Below is a small trained network, with its code and all its weights. Each question gives an input and a target symbol and asks what happens when units are switched off, that is, made to give their printed mean instead of their output.

import numpy as np


def w(rows, s, z=0):
    codes = np.array(rows[::2]) - 128.0
    scale = np.full(codes.shape[1], s)
    scale[-1] = z or s
    return codes * scale


def norm(h):
    return h / np.sqrt((h * h).mean(-1, keepdims=True) + 1e-5)


def f(y):
    return y / 2 * (1 + np.tanh(0.7978845608 * (y + 0.044715 * y**3)))


def softmax(a):
    e = np.exp(a - a.max(-1, keepdims=True))
    return e / e.sum(-1, keepdims=True)


def log_softmax(a):
    a = a - a.max(-1, keepdims=True)
    return a - np.log(np.exp(a).sum(-1, keepdims=True))


def net(x, mask):
    ids = ['αβγδεζηθλξστφψω'.index(c) for c in x.split()]
    T = len(ids)
    res = E[ids] + P[:T]
    u = 0
    for l in range(2):
        r = norm(res)
        for j in range(2):
            rows = slice(4 * j, 4 * j + 4)
            q, k, v = (r @ M[l][rows].T for M in (Q, K, V))
            z = softmax(np.where(np.tri(T) > 0, q @ k.T / 4**0.5, -1e9)) @ v
            o = O[l][rows]
            res = res + np.where(mask[u + j], z, o[:, -1]) @ o[:, :-1]
        u += 2
        y = f(norm(res) @ A[l][:, :-1].T + A[l][:, -1])
        res = res + np.where(mask[u : u + 4], y, B[l][:, -1]) @ B[l][:, :-1]
        u += 4
    return log_softmax(norm(res)[-1] @ U[:, :-1].T + U[:, -1])


Q, K, V, O, A, B = {}, {}, {}, {}, {}, {}
E = w([
[133,128,165,113,111,60,217,130,139],'α',
[247,115,187,161,170,172,161,142,136],'β',
[136,129,139,103,112,82,112,38,135],'γ',
[128,96,170,110,100,47,157,163,95],'δ',
[112,91,148,148,159,126,214,82,187],'ε',
[136,229,102,157,44,136,142,115,174],'ζ',
[208,70,143,61,153,196,149,181,185],'η',
[127,165,201,226,159,135,150,81,154],'θ',
[150,181,172,151,81,136,69,71,159],'λ',
[180,120,78,114,149,171,198,27,78],'ξ',
[206,118,105,74,206,91,110,127,230],'σ',
[84,195,134,230,174,95,124,121,132],'τ',
[101,53,153,50,104,117,216,126,96],'φ',
[90,29,193,103,167,91,94,92,85],'ψ',
[93,95,198,127,157,108,241,151,100],'ω',
],0.011)
P = w([
[141,1,128,234,57,100,113,100,199],'0',
[76,176,237,103,165,165,133,74,145],'1',
[160,68,160,168,104,88,133,106,151],'2',
[82,183,204,83,183,169,125,98,115],'3',
[164,89,135,129,114,73,144,141,116],'4',
[98,189,189,71,194,173,115,110,96],'5',
[163,115,132,113,110,48,158,164,70],'6',
],0.0088)
Q[0] = w([
[118,131,138,103,125,164,141,112,77],'L0H0',
[121,72,64,181,70,104,102,161,119],'L0H0',
[142,160,122,105,149,118,91,90,87],'L0H0',
[124,146,135,161,88,108,139,157,99],'L0H0',
[83,140,195,230,118,115,137,179,152],'L0H1',
[149,180,154,97,112,78,51,81,138],'L0H1',
[121,136,46,178,65,116,121,120,160],'L0H1',
[16,254,160,43,164,166,113,157,119],'L0H1',
],0.024)
K[0] = w([
[148,105,99,99,141,151,135,147,75],'L0H0',
[31,102,165,151,64,106,112,112,142],'L0H0',
[152,130,102,124,136,114,65,114,97],'L0H0',
[115,160,156,137,95,76,153,147,101],'L0H0',
[76,171,148,221,162,149,109,207,167],'L0H1',
[164,163,130,117,123,111,13,78,139],'L0H1',
[93,188,83,159,45,122,147,106,144],'L0H1',
[239,165,131,69,172,104,125,250,192],'L0H1',
],0.022)
V[0] = w([
[229,181,109,166,154,82,225,129,121],'L0H0',
[130,128,132,174,183,171,115,65,43],'L0H0',
[51,155,108,83,188,28,124,109,247],'L0H0',
[201,120,247,125,143,165,89,253,170],'L0H0',
[137,104,157,84,141,151,101,183,249],'L0H1',
[132,98,131,132,162,164,156,177,159],'L0H1',
[161,149,98,115,179,30,128,152,103],'L0H1',
[136,136,89,112,178,84,114,91,182],'L0H1',
],0.011)
O[0] = w([
[189,155,117,170,156,100,105,120,165,253],'L0H0',
[126,136,201,159,127,92,121,53,137,208],'L0H0',
[57,119,137,149,188,127,109,251,184,131],'L0H0',
[144,100,128,203,126,153,124,154,2,131],'L0H0',
[154,130,103,70,169,113,102,74,127,131],'L0H1',
[126,90,158,123,176,156,148,97,121,114],'L0H1',
[153,106,141,90,153,164,87,155,173,69],'L0H1',
[116,138,120,124,167,88,78,134,155,155],'L0H1',
],0.009,0.0049)
A[0] = w([
[87,154,90,101,172,159,131,122,96,13],'L0N0',
[197,2,102,184,78,88,109,136,181,238],'L0N1',
[115,139,136,98,116,138,87,112,90,28],'L0N2',
[108,158,142,157,96,187,99,131,140,4],'L0N3',
],0.031,0.0026)
B[0] = w([
[153,135,146,124,145,203,93,141,141,145],'L0N0',
[131,48,166,252,74,64,106,71,135,254],'L0N1',
[70,127,124,145,140,132,136,105,120,146],'L0N2',
[160,145,122,129,99,125,65,124,172,136],'L0N3',
],0.022)
Q[1] = w([
[195,187,126,212,113,138,180,165,30],'L1H0',
[55,35,81,94,98,141,108,228,90],'L1H0',
[133,119,162,104,210,116,194,175,174],'L1H0',
[159,109,14,187,129,34,145,174,229],'L1H0',
[80,84,59,140,89,136,16,195,95],'L1H1',
[78,114,134,77,117,64,95,119,254],'L1H1',
[158,163,142,120,98,153,107,37,143],'L1H1',
[146,115,54,57,55,164,212,78,122],'L1H1',
],0.018)
K[1] = w([
[153,189,149,217,79,122,207,169,92],'L1H0',
[2,86,85,93,167,141,87,212,84],'L1H0',
[167,147,91,122,161,136,214,188,207],'L1H0',
[105,29,110,194,63,68,173,124,244],'L1H0',
[71,107,163,218,77,169,40,167,170],'L1H1',
[101,156,144,101,75,20,117,162,227],'L1H1',
[118,203,64,39,113,121,113,108,68],'L1H1',
[158,224,94,93,201,181,182,211,157],'L1H1',
],0.017)
V[1] = w([
[99,177,95,71,137,158,118,152,131],'L1H0',
[120,107,138,40,112,154,151,72,89],'L1H0',
[98,67,133,165,57,116,81,189,63],'L1H0',
[125,113,252,153,194,157,125,110,149],'L1H0',
[214,195,148,163,224,75,129,53,121],'L1H1',
[107,133,206,106,134,139,122,33,209],'L1H1',
[120,92,125,125,97,80,189,111,138],'L1H1',
[161,48,58,88,122,190,75,66,137],'L1H1',
],0.014)
O[1] = w([
[98,38,132,124,63,135,72,93,167,5],'L1H0',
[170,114,187,119,114,80,122,132,213,87],'L1H0',
[92,158,178,73,163,151,169,234,80,170],'L1H0',
[137,208,62,95,90,160,197,128,239,220],'L1H0',
[113,115,111,41,241,98,171,93,49,192],'L1H1',
[87,152,74,2,96,161,126,134,87,233],'L1H1',
[72,157,132,106,165,112,47,93,169,190],'L1H1',
[97,94,121,173,67,150,153,55,56,131],'L1H1',
],0.009,0.017)
A[1] = w([
[106,153,73,108,128,156,138,150,166,114],'L1N0',
[128,137,84,122,164,147,136,219,105,156],'L1N1',
[245,23,100,196,57,68,61,172,191,5],'L1N2',
[106,118,79,183,142,4,208,127,49,100],'L1N3',
],0.024,0.0016)
B[1] = w([
[141,93,130,167,135,106,131,150,98,155],'L1N0',
[150,95,150,120,107,118,109,80,139,138],'L1N1',
[133,25,144,221,98,68,138,2,90,220],'L1N2',
[126,145,78,57,164,134,134,241,93,252],'L1N3',
],0.023,0.032)
U = w([
[150,55,128,191,108,64,147,104,84,201],'α',
[155,144,67,92,196,119,156,211,29,59],'β',
[87,102,75,71,77,91,111,209,168,128],'γ',
[144,87,247,53,96,130,116,140,85,45],'δ',
[112,129,52,187,163,142,179,145,217,31],'ε',
[232,169,155,111,46,126,88,154,102,160],'ζ',
[151,134,127,153,145,254,181,92,72,103],'η',
[146,240,96,215,149,127,136,130,139,130],'θ',
[71,175,100,130,37,159,52,124,75,86],'λ',
[150,159,97,56,124,103,143,39,146,208],'ξ',
[173,83,113,130,183,172,23,136,160,122],'σ',
[144,199,249,146,177,82,81,135,114,109],'τ',
[155,113,132,121,35,163,173,178,184,251],'φ',
[7,124,199,144,194,142,163,125,151,53],'ψ',
[198,126,212,131,173,120,212,153,179,99],'ω',
],0.0075,0.0023)

Each question gives the input, a string of symbols that net reads in full, and the target symbol t.
The units are the heads (4 rows each of Q, K, V and O) and the neurons (one row each of A and B). Each row of codes is followed by its name. A weight is (code - 128) times the scale printed after its matrix; where a second scale follows, it is the last column's (O, A, B and U).
mask holds one flag per unit, layer by layer, with each layer's heads first. A switched-off unit (its flag False) gives its mean, the last column of its rows in O or B, instead of its output. The means were averaged over made-up inputs and are rounded, as every weight is.
A unit's drop is (log p(t) with every unit on - log p(t) with that unit switched off) / (log p(t) with every unit on - log p(t) with every unit switched off).
The circuit of an input: a set's keep is (log p(t) with only the set's units on - log p(t) with every unit switched off) / (log p(t) with every unit on - log p(t) with every unit switched off). Starting from all 12 units, units are removed one at a time, each time the one whose removal leaves the highest keep (on an exact tie, the one counted first), for as long as the keep stays at least 0.8.
units of the circuit, in order: the units of the circuit, biggest drop first
top k neurons: the k neurons with the biggest drops, biggest first
top k neurons in layer l: the k neurons of layer l with the biggest drops, biggest first
drop of u: that unit's drop, to one decimal
input γ ξ θ ε, target ξ: units of the circuit, in order -> L0N1; L1N3; L1H0; L1N2
input γ δ γ, target β: units of the circuit, in order -> L1H0; L1N3
input γ λ ψ ψ, target ψ: top 4 neurons -> L1N3; L0N1; L1N2; L0N2
input η ψ φ τ ψ η, target η: top 4 neurons -> L0N0; L1N3; L1N2; L0N1
input ξ η ξ, target β: top 3 neurons -> L1N3; L0N0; L0N3
input β τ β ε ξ ψ, target ξ: units of the circuit, in order -> L0N1; L0H0; L1N3; L1N2
input ξ θ ψ ε, target ξ: units of the circuit, in order -> L0N1; L1N3; L1N2; L0H0
input ξ α ψ φ, target ξ: units of the circuit, in order -> L0N1; L0H0; L1N3; L1N2
input ξ ξ ω α, target ξ: units of the circuit, in order -> L0N1; L1N3; L1H0; L1N2
input λ ψ φ ψ τ ζ ζ, target β: units of the circuit, in order -> L1N3
input τ ψ ω ψ ψ ζ, target ζ: top 3 neurons in layer 1 -> L1N2; L1N3; L1N1
input λ θ ε ψ θ θ, target θ: top 2 neurons in layer 1 -> L1N3; L1N2
input ψ λ λ τ, target τ: top 2 neurons -> L1N3; L0N1
input δ λ η φ, target η: top 3 neurons -> L0N0; L1N3; L0N1
input ω ψ τ δ, target δ: top 3 neurons -> L0N1; L1N1; L1N3
input λ η ψ ω, target η: top 3 neurons -> L0N0; L1N3; L0N1
input ζ α ω η θ λ, target η: top 2 neurons -> L0N0; L1N3
input δ ε ξ ψ ψ λ, target ξ: top 3 neurons -> L0N1; L1N3; L1N2
input ψ ψ φ θ λ γ, target γ: top neuron -> L1N2
input ψ ψ α ψ, target ψ: top 2 neurons -> L1N3; L1N2
input τ γ ψ τ, target τ: top 2 neurons -> L1N3; L1N2
input α λ ω β β, target β: top 2 neurons in layer 0 -> L0N3; L0N0
input ω τ ξ ζ τ ζ, target ξ: top 2 neurons -> L0N1; L1N3
input ζ η ξ α, target ξ: drop of L1N3 -> 0.2
input ε γ ζ ψ ψ γ ζ, target β: drop of L1H0 -> 0.9
input ε λ η φ λ, target β: drop of L0H1 -> 0.8
